In the rows, 128 means zero.
Each row is followed by its group and then its class within the group.
[125 125 133 108 115 166 152 145 127 135 137 134 110 111 137 153 136 134
 133 159 179 187 126 103 146 105 134  99 117  46 128 141 147 138 155 107
 139 145 153 153 133 128 126 110 148 128 145 135] -> <88>/J
[138 152 126 127 137 245 119 193 135 166 109 139 134 112 135 145 154 128
 100 155 176 107 127 113  87  99 170 141 127  56 112 142 136 136 237 109
 162 140 247 166 113 106 155  87 147 125 128 102] -> <89>/Z
[118 127 121 131 149 104 178 125 136 105 145 101 138 147 134 129 128 122
 178  91 117 121 120 133 168 158 111 137 147 170 112  84 111 127 179 139
 118  83 115 114 124 114  73 151 126 139 123 146] -> <85>/X
[124 132 132 138 150 147 159 112 140  96 100 110 103 139 172 134 140 134
 154 119 122  81 112  94 135 150 128 130 158 188 122 119  99 137 118 128
 124 126 158 137 133 127  79 127 101 127 142 183] -> <85>/X
[ 99 128 134 120 121 188 153 134 120 138 110 133 156 103 135 136 171 137
 115 155 126 199 128  97 117 110 137 132  76 101 111 133 134 139  25 120
 143 144 202 140 145 113 141  68 141 104 151 125] -> <88>/R
[112 128 121 115  60 214 160  94 133 123  96 130 138 108 135 112 150 118
 199 143 124 125 130 162 116 136  99 136 103 147 133 127 123 144 141 123
 133 142 162 134 137 112 149  71 143 133 173 141] -> <83>/P
[116 121 134 127  98 179 152 148 172 128 148 117 179 122 105 119 137 137
 113 144 145 172 140 127 103  97 125 133 103  95 110 142 147 125 154 130
 150 134 131 142 139 137 131 100 134 124 115 124] -> <88>/J
[119 120 121 129 142 143 179 112 124 107 114 121 114 140 152 127 183 123
 149 110 154 117 119  97 159 134 154 141 112 158 126 104 112 145 152 135
 116 132 182 134 131 115  66 157 125 121 110 155] -> <85>/B
[123 131 129 102  95 252 201 150 123 133 117 133 154 107 114 139 144 125
 165 147 165 178 141 121 130 115 128 132  94 125 120 126 126 175 156 119
 163 164 188 169 156 132 148  56 147 101 144 136] -> <88>/J
[122 122 124 128 145 126 152  86 129 101 112 104 108 124 171 128 162 120
 192 103 116 116 120 126 156 143 111 131 121 167  96 134 101 137 137 146
 115 137 164 136 147 124  89 124 101 103 117 175] -> <85>/X
[108 115 125 114 119 174 153  84 106 131 104 145 132 117 126 130 131 135
 158 143 119 149 105 164 119 155 120 128 105 148 131 138 120 145  57 119
 114 131 130 135 138 134 155  91 126 132 154 145] -> <83>/P
[128 132 139 119 130 190 114 158 118 140 128 152 137 105 131 136 135 133
  96 147 164 134 125 135 116  92 148 128 140  97 111 132 146 134 186 136
 138 126 156 158 123 114 140 105 151 130 142 115] -> <89>/Z
[142 153 116 112 135 148 158 124 103 151 111 134 124 139  98 128 123 125
 165 132 148 164 155 153 154 126 117 136 106  91 136  85 117 136 195 116
 134 126 110 130 156 123 139 149 155 156 152  93] -> <89>/G
[124 131 131 121 106 154 164 164 117 145 148 118 142 133 114 131 118 125
 130 146 142 149 149  88 130 114 125 124 133  63 121 145 164 106 168 135
 130 131  89 138 133 134 134 150 139 134 122 120] -> <88>/J
[116 130 146 126  92 205 194 173 113 132 148 121 137 124 113 124 142 131
 129 152 138 179 147 112 146  99 144 124  94  69 114 138 151 146 187 111
  96 139 173 173 137 131 142  98 129 104 130 109] -> <88>/J
[130 180 135  86 130 208 137 158 142 153 115 134 137 108 139 138 145 135
 149 153 150 144 130 178 140 108 136 150 116 125 128 114  88 150 100 106
 134 122 187 184 127 127 148  68 155 133 157  85] -> <89>/G
[116 124 148 129  93  95 163 181 127 151 142 134  92 134 102 110 139 112
 155 172 168 172 107 129 127 122 125 123 103 100 132 154 175 147  67 140
 148 157 143 140 132 135 110 106 146  98 113 136] -> <88>/R
[124 120 125 126 126 186 159 114 122 117 126 106 125 122 176 187 127 134
 133 143  94 137 160 131 122 140 134 146 116 141 116 102 107 138 124 125
 156 144 159 130 133 125 122 111 103 118 166 123] -> <83>/P
[159 124 118 107 108 202 179 137 145 103 150 121 136 107  88 130 120 133
 124 148 140 136 148 111 119 130 130 124  99 142 110 151 127 156 143 120
 148 159 146 115 122 130 158  82 131 115 136 117] -> <88>/J
[119 126 150 102 184  41 223 134 133 118 127 127 102 186 135 131 109 100
 230 117 149  90  93 131 161 150 111 118 149 182 134 108 125 135 134 146
 118  89  29 122 124 162 103 214 126 121 124 174] -> <85>/X
[121 126 125 118 151 110 179 126 149 120 146 101 109 144 154 132 149 115
 183 116 141 114 124 116 133 147 127 137 156 147 126 121 128 106 156 139
  93  88 114 113 133 135 104 161 124 147 142 157] -> <85>/X
[132 120 141 117 143 169 186 142 104 106 150  94 102 126 177 120 142 132
 153 115 144 108 134 105 162 130 137 133 128 145 104 106 114 165 171 122
 116 115 161 149 125  55  72 132 119 102 149 138] -> <85>/X
[119 125  88 124  72 127 167 109 140 137 129 136 155 112 100 109 127 128
 166 159 168 155 139  58 171 129 112 123  75  66 137 139 155 131  98 150
 150 175 201 124 151 126 136 121 124  86 156 126] -> <88>/R
[127 129 135 115 117 172 169  88 151 125 103 133 132 112 140 136 132 127
 189 149 123 126 128 118 126 157 110 127  97 150 144 113 111 156 146 125
 145 164 151 140 139 182 170  91 112 130 173 124] -> <83>/P
